Below are the code and all the weights of a small trained network. Each question names an input and a class and asks about switching units off, where a switched-off unit gives its printed mean instead of its output.

import numpy as np


def w(rows, s, z=0):
    codes = np.array(rows[::2]) - 128.0
    scale = np.full(codes.shape[1], s)
    scale[-1] = z or s
    return codes * scale


def f(y):
    return np.maximum(y, 0)


def log_softmax(a):
    a = a - a.max(-1, keepdims=True)
    return a - np.log(np.exp(a).sum(-1, keepdims=True))


def net(x, mask):
    res = np.array(x, float).reshape(1, 6) / 4 @ E
    y = f(res @ A[0][:, :-1].T + A[0][:, -1])
    res = res + np.where(mask, y, B[0][:, -1]) @ B[0][:, :-1]
    return log_softmax(res[-1] @ U[:, :-1].T + U[:, -1])


A, B = {}, {}
E = w([
[116,48,3,118],'x0',
[5,189,116,24],'x1',
[127,128,127,127],'x2',
[239,214,65,58],'x3',
[128,126,128,126],'x4',
[92,235,25,233],'x5',
],0.0075)
A[0] = w([
[133,61,159,70,95],'N1',
[100,119,81,90,39],'N2',
[139,156,177,159,124],'N3',
[158,162,74,111,73],'N4',
[150,214,193,102,150],'N5',
[205,86,131,190,3],'N6',
[157,156,107,90,232],'N7',
[112,58,151,209,90],'N8',
[119,164,185,158,226],'N9',
[95,48,82,110,151],'N10',
[153,61,112,73,159],'N11',
[132,116,176,63,181],'N12',
[181,176,129,58,44],'N13',
[116,183,171,123,121],'N14',
[65,161,126,82,38],'N15',
[162,95,49,75,114],'N16',
[79,96,142,162,36],'N17',
[50,179,148,81,20],'N18',
[84,90,144,179,78],'N19',
[75,138,127,63,37],'N20',
[94,74,52,86,150],'N21',
[222,93,163,239,77],'N22',
[157,83,144,85,72],'N23',
[79,75,149,142,64],'N24',
[128,82,113,82,121],'N25',
[157,76,210,78,108],'N26',
[116,130,34,180,134],'N27',
[182,85,213,79,83],'N28',
[202,124,93,66,65],'N29',
[75,38,132,160,125],'N30',
[81,95,169,150,18],'N31',
[172,67,166,184,72],'N32',
[99,250,143,244,75],'N33',
[118,171,198,121,55],'N34',
[90,155,56,139,118],'N35',
[37,108,142,136,65],'N36',
],0.012,0.0037)
B[0] = w([
[90,177,95,180,184],'N1',
[151,82,129,101,154],'N2',
[140,56,123,146,168],'N3',
[142,150,167,149,174],'N4',
[164,30,141,196,195],'N5',
[104,136,11,30,198],'N6',
[185,135,190,121,185],'N7',
[183,148,133,126,201],'N8',
[179,17,148,169,187],'N9',
[164,65,148,170,184],'N10',
[22,149,142,195,181],'N11',
[75,163,81,181,186],'N12',
[149,180,175,130,176],'N13',
[162,32,143,163,163],'N14',
[144,104,79,44,164],'N15',
[156,80,242,135,187],'N16',
[182,191,131,128,159],'N17',
[154,117,26,32,171],'N18',
[229,213,189,83,173],'N19',
[98,126,32,21,162],'N20',
[179,37,121,158,188],'N21',
[120,103,1,37,248],'N22',
[39,185,107,164,166],'N23',
[171,153,166,99,167],'N24',
[79,105,88,200,160],'N25',
[43,158,130,166,207],'N26',
[65,133,172,180,215],'N27',
[109,174,87,170,208],'N28',
[229,202,154,133,183],'N29',
[202,179,196,138,197],'N30',
[160,179,128,128,161],'N31',
[120,122,91,83,200],'N32',
[45,187,119,171,228],'N33',
[153,56,133,152,165],'N34',
[106,113,112,184,189],'N35',
[193,174,153,110,170],'N36',
],0.0061,0.012)
U = w([
[133,113,65,47,98],'0',
[137,120,165,147,252],'1',
[88,166,147,196,75],'2',
[204,179,204,124,95],'3',
[162,8,167,179,76],'4',
],0.013)

Each question gives the input, the list of numbers given to net, and the class t.
The units are the neurons (one row each of A and B). Each row of codes is followed by its name. A weight is (code - 128) times the scale printed after its matrix; where a second scale follows, it is the last column's (A, B and U).
mask holds one flag per neuron, in row order. A switched-off neuron (its flag False) gives its mean, the last column of its row in B, instead of its output. The means were averaged over made-up inputs and are rounded, as every weight is.
A unit's drop is (log p(t) with every unit on - log p(t) with that unit switched off) / (log p(t) with every unit on - log p(t) with every unit switched off).
The circuit of an input: a set's keep is (log p(t) with only the set's units on - log p(t) with every unit switched off) / (log p(t) with every unit on - log p(t) with every unit switched off). Starting from the 12 units with the biggest drops (on a tie, the unit counted first), units are removed one at a time, each time the one whose removal leaves the highest keep (on an exact tie, the one counted first), for as long as the keep stays at least 0.8.
units of the circuit, in order: the units of the circuit, biggest drop first
unit that matters most: the unit with the biggest drop
k most important neurons: the k neurons with the biggest drops, biggest first
drop when u is switched off: that unit's drop, to one decimal
input [-4,-6,4,-7,4,5], class 3: units of the circuit, in order : N19; N8
input [-7,-2,0,4,-6,-4], class 4: unit that matters most : N5
input [8,6,-3,-1,4,-2], class 4: units of the circuit, in order : N21; N10
input [0,-2,3,-8,2,-6], class 3: 2 most important neurons : N30; N19
input [-1,-7,8,4,5,-5], class 0: 2 most important neurons : N22; N6
input [7,6,1,7,2,-7], class 2: units of the circuit, in order : N11; N22
input [8,3,5,1,3,-7], class 4: 2 most important neurons : N21; N10
input [-1,-6,-7,0,4,-7], class 2: units of the circuit, in order : N26; N28; N23
input [-1,7,6,8,5,-3], class 3: 2 most important neurons : N22; N13
input [-5,2,-8,-4,-4,4], class 4: 2 most important neurons : N9; N14
input [4,1,2,3,2,-3], class 4: 2 most important neurons : N21; N33
input [5,6,6,-7,2,-2], class 3: units of the circuit, in order : N30; N36; N19
input [-6,3,5,5,-1,-5], class 4: 4 most important neurons : N5; N14; N34; N33
input [5,4,0,4,3,8], class 2: unit that matters most : N27
input [7,-5,-5,8,-6,-3], class 3: 2 most important neurons : N29; N16
input [5,-8,0,-3,-8,-5], class 0: units of the circuit, in order : N22; N6
input [0,5,-6,-1,-2,-4], class 0: 2 most important neurons : N20; N18
input [-2,-7,0,-8,1,6], class 3: 4 most important neurons : N19; N30; N8; N17
input [-8,-4,4,2,-3,7], class 4: 2 most important neurons : N9; N5
input [5,8,1,-8,-6,-1], class 0: unit that matters most : N20
input [7,2,-7,8,2,7], class 3: units of the circuit, in order : N29; N16
input [-6,-7,-8,-2,0,5], class 0: 2 most important neurons : N22; N6
input [-6,-2,-3,5,4,2], class 4: drop when N5 is switched off : 0.4
input [-8,5,-1,5,0,-6], class 4: drop when N13 is switched off : -0.1
